Below is a small trained network, with its code and all its weights. Each question gives an input and a target symbol and asks what happens when units are switched off, that is, made to give their printed mean instead of their output.

import numpy as np


def w(rows, s, z=0):
    codes = np.array(rows[::2]) - 128.0
    scale = np.full(codes.shape[1], s)
    scale[-1] = z or s
    return codes * scale


def norm(h):
    return h / np.sqrt((h * h).mean(-1, keepdims=True) + 1e-5)


def f(y):
    return y / 2 * (1 + np.tanh(0.7978845608 * (y + 0.044715 * y**3)))


def softmax(a):
    e = np.exp(a - a.max(-1, keepdims=True))
    return e / e.sum(-1, keepdims=True)


def log_softmax(a):
    a = a - a.max(-1, keepdims=True)
    return a - np.log(np.exp(a).sum(-1, keepdims=True))


def net(x, mask):
    ids = ['βγθμξπτψ'.index(c) for c in x.split()]
    T = len(ids)
    res = E[ids] + P[:T]
    r = norm(res)
    for j in range(3):
        rows = slice(2 * j, 2 * j + 2)
        q, k, v = (r @ M[0][rows].T for M in (Q, K, V))
        z = softmax(np.where(np.tri(T) > 0, q @ k.T / 2**0.5, -1e9)) @ v
        o = O[0][rows]
        res = res + np.where(mask[j], z, o[:, -1]) @ o[:, :-1]
    y = f(norm(res) @ A[0][:, :-1].T + A[0][:, -1])
    res = res + np.where(mask[3:11], y, B[0][:, -1]) @ B[0][:, :-1]
    return log_softmax(norm(res)[-1] @ U[:, :-1].T + U[:, -1])


Q, K, V, O, A, B = {}, {}, {}, {}, {}, {}
E = w([
[82,94,138,224,131,125,152,211,137],'β',
[53,156,91,126,3,85,95,123,91],'γ',
[62,118,68,112,90,210,98,187,73],'θ',
[120,29,97,140,216,117,107,199,79],'μ',
[73,133,41,224,105,141,122,94,69],'ξ',
[78,18,134,185,137,73,102,153,106],'π',
[60,184,77,146,133,33,78,210,74],'τ',
[83,128,174,110,148,162,196,138,96],'ψ',
],0.015)
P = w([
[86,97,103,124,82,98,240,156,35],'0',
[25,119,86,117,130,73,233,124,115],'1',
[80,117,161,148,130,140,159,139,86],'2',
[107,84,234,183,111,179,129,140,9],'3',
[122,131,129,111,124,153,154,148,105],'4',
[20,96,107,86,154,124,196,107,169],'5',
[103,148,131,149,135,153,116,135,109],'6',
[165,129,232,166,105,167,98,109,23],'7',
[133,174,97,162,126,143,128,158,135],'8',
[26,124,93,70,177,125,173,83,236],'9',
[127,179,109,158,141,146,88,133,134],'10',
[232,151,216,135,96,175,85,89,46],'11',
[159,201,66,142,135,127,98,121,129],'12',
[19,49,13,71,174,162,232,81,93],'13',
],0.014)
Q[0] = w([
[242,151,229,188,87,147,90,137,18],'h1',
[160,118,173,118,153,88,126,93,141],'h1',
[126,119,84,135,101,98,208,186,150],'h2',
[177,147,237,182,108,146,45,130,41],'h2',
[49,35,21,100,130,108,116,144,203],'h3',
[237,85,170,174,72,131,61,173,2],'h3',
],0.019)
K[0] = w([
[73,139,90,111,156,117,143,110,197],'h1',
[39,62,154,131,112,98,239,165,28],'h1',
[199,177,163,98,167,177,54,76,201],'h2',
[60,135,116,106,179,149,99,91,201],'h2',
[241,108,123,159,78,154,31,130,150],'h3',
[78,92,50,110,152,137,57,116,251],'h3',
],0.018)
V[0] = w([
[105,119,63,159,6,215,101,73,140],'h1',
[158,79,82,209,205,171,207,41,112],'h1',
[125,126,167,3,124,139,209,32,71],'h2',
[173,132,178,157,96,202,238,175,200],'h2',
[129,3,145,160,31,9,78,73,173],'h3',
[175,19,25,110,209,135,17,157,82],'h3',
],0.024)
O[0] = w([
[149,177,130,156,72,161,74,27,123,152],'h1',
[190,70,142,143,162,212,166,60,208,106],'h1',
[120,130,158,74,101,120,91,157,252,2],'h2',
[148,88,176,149,229,121,30,141,73,145],'h2',
[172,35,93,128,46,62,38,92,58,47],'h3',
[219,81,207,161,63,167,124,195,191,41],'h3',
],0.014,0.0089)
A[0] = w([
[43,158,179,196,118,142,71,118,94,208],'n1',
[121,177,99,120,98,96,51,87,96,6],'n2',
[181,215,128,126,135,85,91,254,85,219],'n3',
[148,123,50,229,80,124,60,174,147,177],'n4',
[147,171,172,103,78,196,100,182,106,3],'n5',
[102,207,199,107,166,189,107,137,116,69],'n6',
[157,95,207,151,176,173,148,176,93,46],'n7',
[245,173,71,174,173,152,52,146,169,148],'n8',
],0.023,0.004)
B[0] = w([
[200,166,79,89,168,113,84,117,115,254],'n1',
[164,198,175,153,137,99,157,140,208,176],'n2',
[184,108,48,211,174,149,68,129,224,229],'n3',
[73,156,243,249,155,156,113,149,131,177],'n4',
[238,149,127,103,87,105,132,186,148,158],'n5',
[99,110,153,137,80,207,113,142,22,204],'n6',
[146,168,151,63,184,26,150,69,89,213],'n7',
[107,170,37,219,173,145,146,156,158,163],'n8',
],0.021,0.014)
U = w([
[175,112,97,153,216,117,127,80,85,179],'β',
[90,201,148,109,66,59,96,73,182,55],'γ',
[178,142,88,72,46,210,101,164,75,3],'θ',
[186,105,159,98,142,120,225,148,187,67],'μ',
[134,85,71,147,112,192,155,1,210,76],'ξ',
[68,36,170,194,71,122,103,116,94,161],'π',
[83,109,12,160,84,117,164,179,149,178],'τ',
[39,135,165,107,190,195,118,153,201,131],'ψ',
],0.0091,0.0025)

Each question gives the input, a string of symbols that net reads in full, and the target symbol t.
The units are the heads (2 rows each of Q, K, V and O) and the neurons (one row each of A and B). Each row of codes is followed by its name. A weight is (code - 128) times the scale printed after its matrix; where a second scale follows, it is the last column's (O, A, B and U).
mask holds one flag per unit, heads first, then neurons. A switched-off unit (its flag False) gives its mean, the last column of its rows in O or B, instead of its output. The means were averaged over made-up inputs and are rounded, as every weight is.
A unit's drop is (log p(t) with every unit on - log p(t) with that unit switched off) / (log p(t) with every unit on - log p(t) with every unit switched off).
The circuit of an input: a set's keep is (log p(t) with only the set's units on - log p(t) with every unit switched off) / (log p(t) with every unit on - log p(t) with every unit switched off). Starting from all 11 units, units are removed one at a time, each time the one whose removal leaves the highest keep (on an exact tie, the one counted first), for as long as the keep stays at least 0.8.
units of the circuit, in order: the units of the circuit, biggest drop first
k most important neurons: the k neurons with the biggest drops, biggest first
heads that matter: for each layer, one digit per head in row order, 1 if its drop is at least 0.15 and else 0, layers parted by /
drop when u is switched off: that unit's drop, to one decimal
input β μ τ τ γ ξ ξ ξ γ μ, target ξ: units of the circuit, in order => h1
input ψ β τ, target τ: units of the circuit, in order => h1, h2
input τ γ τ β τ β π π β μ τ τ β ψ, target τ: units of the circuit, in order => h1, h2
input β τ θ ξ μ τ π τ, target τ: units of the circuit, in order => h2, h1
input β β τ τ τ ξ, target τ: units of the circuit, in order => h2, h1
input β θ ψ θ τ β, target θ: heads that matter => 101
input β π β θ, target π: units of the circuit, in order => h3, n4
input ψ ψ β β τ θ β ξ β τ β β μ, target μ: heads that matter => 001
input β β π τ β β ξ μ τ β, target μ: heads that matter => 001
input ξ β τ β β μ μ β β θ β τ, target θ: 2 most important neurons => n6, n5
input τ γ μ β β τ β β β ξ ψ γ, target ξ: heads that matter => 100
input β θ ψ ξ, target θ: heads that matter => 001
input ψ β β π τ ψ, target π: 2 most important neurons => n1, n3
input τ γ β β ξ γ ξ β μ μ β μ γ ψ, target μ: units of the circuit, in order => h3
input τ ψ β τ ψ τ ξ θ β β β β γ, target γ: drop when h1 is switched off => 0.9
input β π ξ β β ψ ξ ξ, target ψ: drop when h2 is switched off => 0.3
input μ β ψ β ξ γ π, target π: drop when h3 is switched off => 1.0
